Below is a small trained network, with its code and all its weights. Each question gives an input and a target symbol and asks what happens when units are switched off, that is, made to give their printed mean instead of their output.

import numpy as np


def w(rows, s, z=0):
    codes = np.array(rows[::2]) - 128.0
    scale = np.full(codes.shape[1], s)
    scale[-1] = z or s
    return codes * scale


def f(y):
    return np.maximum(y, 0)


def softmax(a):
    e = np.exp(a - a.max(-1, keepdims=True))
    return e / e.sum(-1, keepdims=True)


def log_softmax(a):
    a = a - a.max(-1, keepdims=True)
    return a - np.log(np.exp(a).sum(-1, keepdims=True))


def net(x, mask):
    ids = ['Θεζημω'.index(c) for c in x.split()]
    T = len(ids)
    res = E[ids] + P[:T]
    r = res
    for j in range(2):
        rows = slice(3 * j, 3 * j + 3)
        q, k, v = (r @ M[0][rows].T for M in (Q, K, V))
        z = softmax(np.where(np.tri(T) > 0, q @ k.T / 3**0.5, -1e9)) @ v
        o = O[0][rows]
        res = res + np.where(mask[j], z, o[:, -1]) @ o[:, :-1]
    y = f(res @ A[0][:, :-1].T + A[0][:, -1])
    res = res + np.where(mask[2:14], y, B[0][:, -1]) @ B[0][:, :-1]
    return log_softmax(res[-1] @ U[:, :-1].T + U[:, -1])


Q, K, V, O, A, B = {}, {}, {}, {}, {}, {}
E = w([
[184,232,80],'Θ',
[161,26,33],'ε',
[211,149,36],'ζ',
[7,88,36],'η',
[93,162,52],'μ',
[94,229,62],'ω',
],0.012)
P = w([
[101,213,1],'0',
[114,115,123],'1',
[114,134,146],'2',
[109,121,136],'3',
[120,141,123],'4',
[135,148,116],'5',
[136,150,109],'6',
[131,149,99],'7',
[140,171,91],'8',
[149,159,79],'9',
],0.0089)
Q[0] = w([
[173,96,100],'h1',
[146,108,42],'h1',
[151,169,75],'h1',
[126,58,60],'h2',
[23,138,1],'h2',
[101,76,200],'h2',
],0.0089)
K[0] = w([
[76,154,98],'h1',
[125,133,85],'h1',
[129,232,60],'h1',
[140,169,99],'h2',
[109,123,80],'h2',
[176,84,255],'h2',
],0.019)
V[0] = w([
[90,108,117],'h1',
[189,196,81],'h1',
[78,175,154],'h1',
[252,93,114],'h2',
[158,78,158],'h2',
[128,27,86],'h2',
],0.013)
O[0] = w([
[103,122,105,144],'h1',
[173,104,196,254],'h1',
[2,104,105,138],'h1',
[177,196,124,73],'h2',
[195,125,79,8],'h2',
[114,104,72,133],'h2',
],0.0089,0.011)
A[0] = w([
[132,175,64,220],'n1',
[78,114,131,104],'n2',
[105,98,182,186],'n3',
[187,124,109,228],'n4',
[192,182,155,8],'n5',
[142,135,187,254],'n6',
[195,142,196,214],'n7',
[100,190,84,134],'n8',
[89,228,139,76],'n9',
[143,119,107,10],'n10',
[141,160,161,24],'n11',
[147,254,157,25],'n12',
],0.012,0.0035)
B[0] = w([
[180,59,159,180],'n1',
[144,180,111,227],'n2',
[141,237,162,254],'n3',
[168,103,178,190],'n4',
[44,78,105,152],'n5',
[253,123,44,206],'n6',
[154,154,61,187],'n7',
[128,73,178,163],'n8',
[65,95,229,178],'n9',
[101,166,120,133],'n10',
[88,159,158,137],'n11',
[207,147,136,166],'n12',
],0.007)
U = w([
[79,230,130,21],'Θ',
[73,39,222,153],'ε',
[80,177,136,252],'ζ',
[17,193,76,147],'η',
[45,154,193,82],'μ',
[52,157,255,63],'ω',
],0.0087,0.0026)

Each question gives the input, a string of symbols that net reads in full, and the target symbol t.
The units are the heads (3 rows each of Q, K, V and O) and the neurons (one row each of A and B). Each row of codes is followed by its name. A weight is (code - 128) times the scale printed after its matrix; where a second scale follows, it is the last column's (O, A, B and U).
mask holds one flag per unit, heads first, then neurons. A switched-off unit (its flag False) gives its mean, the last column of its rows in O or B, instead of its output. The means were averaged over made-up inputs and are rounded, as every weight is.
A unit's drop is (log p(t) with every unit on - log p(t) with that unit switched off) / (log p(t) with every unit on - log p(t) with every unit switched off).
The circuit of an input: a set's keep is (log p(t) with only the set's units on - log p(t) with every unit switched off) / (log p(t) with every unit on - log p(t) with every unit switched off). Starting from the 12 units with the biggest drops (on a tie, the unit counted first), units are removed one at a time, each time the one whose removal leaves the highest keep (on an exact tie, the one counted first), for as long as the keep stays at least 0.8.
circuit, biggest first: the units of the circuit, biggest drop first
k most important neurons: the k neurons with the biggest drops, biggest first
heads that matter: for each layer, one digit per head in row order, 1 if its drop is at least 0.15 and else 0, layers parted by /
drop when u is switched off: that unit's drop, to one decimal
input η η ε ω ε, target η: heads that matter => 10
input ω ε η ω ζ ε ε ζ μ ω, target ω: most important neuron => [n9]
input η ζ η, target η: heads that matter => 11
input η η ω, target η: 3 most important neurons => [n2; n4; n1]
input η ε ε η ε η η ζ, target η: circuit, biggest first => [h1; h2]
input ε ζ η ζ ω ω ζ Θ ε μ, target ε: 3 most important neurons => [n3; n1; n2]
input ε η ε ε ε ε η η ζ, target ε: 2 most important neurons => [n1; n3]
input ε η ζ ε ε ε ε μ, target ε: 3 most important neurons => [n1; n3; n8]
input ζ Θ ε, target ζ: 2 most important neurons => [n7; n6]
input ε ω η ζ ω η ζ ε ζ, target ε: 2 most important neurons => [n3; n1]
input ε ε ε ω ζ ε ω, target ε: drop when h2 is switched off => 0.4
input ε ε ε ε ε ω η ε ε ω, target ε: drop when n8 is switched off => 0.2
input η ε μ ε ε η ε ω ε ε, target η: drop when n11 is switched off => 0.0
input η ω ε ε ε ε η, target η: drop when n2 is switched off => 0.1
input ω ε ε ε ω ε ω ε ε ω, target ω: most important neuron => [n9]
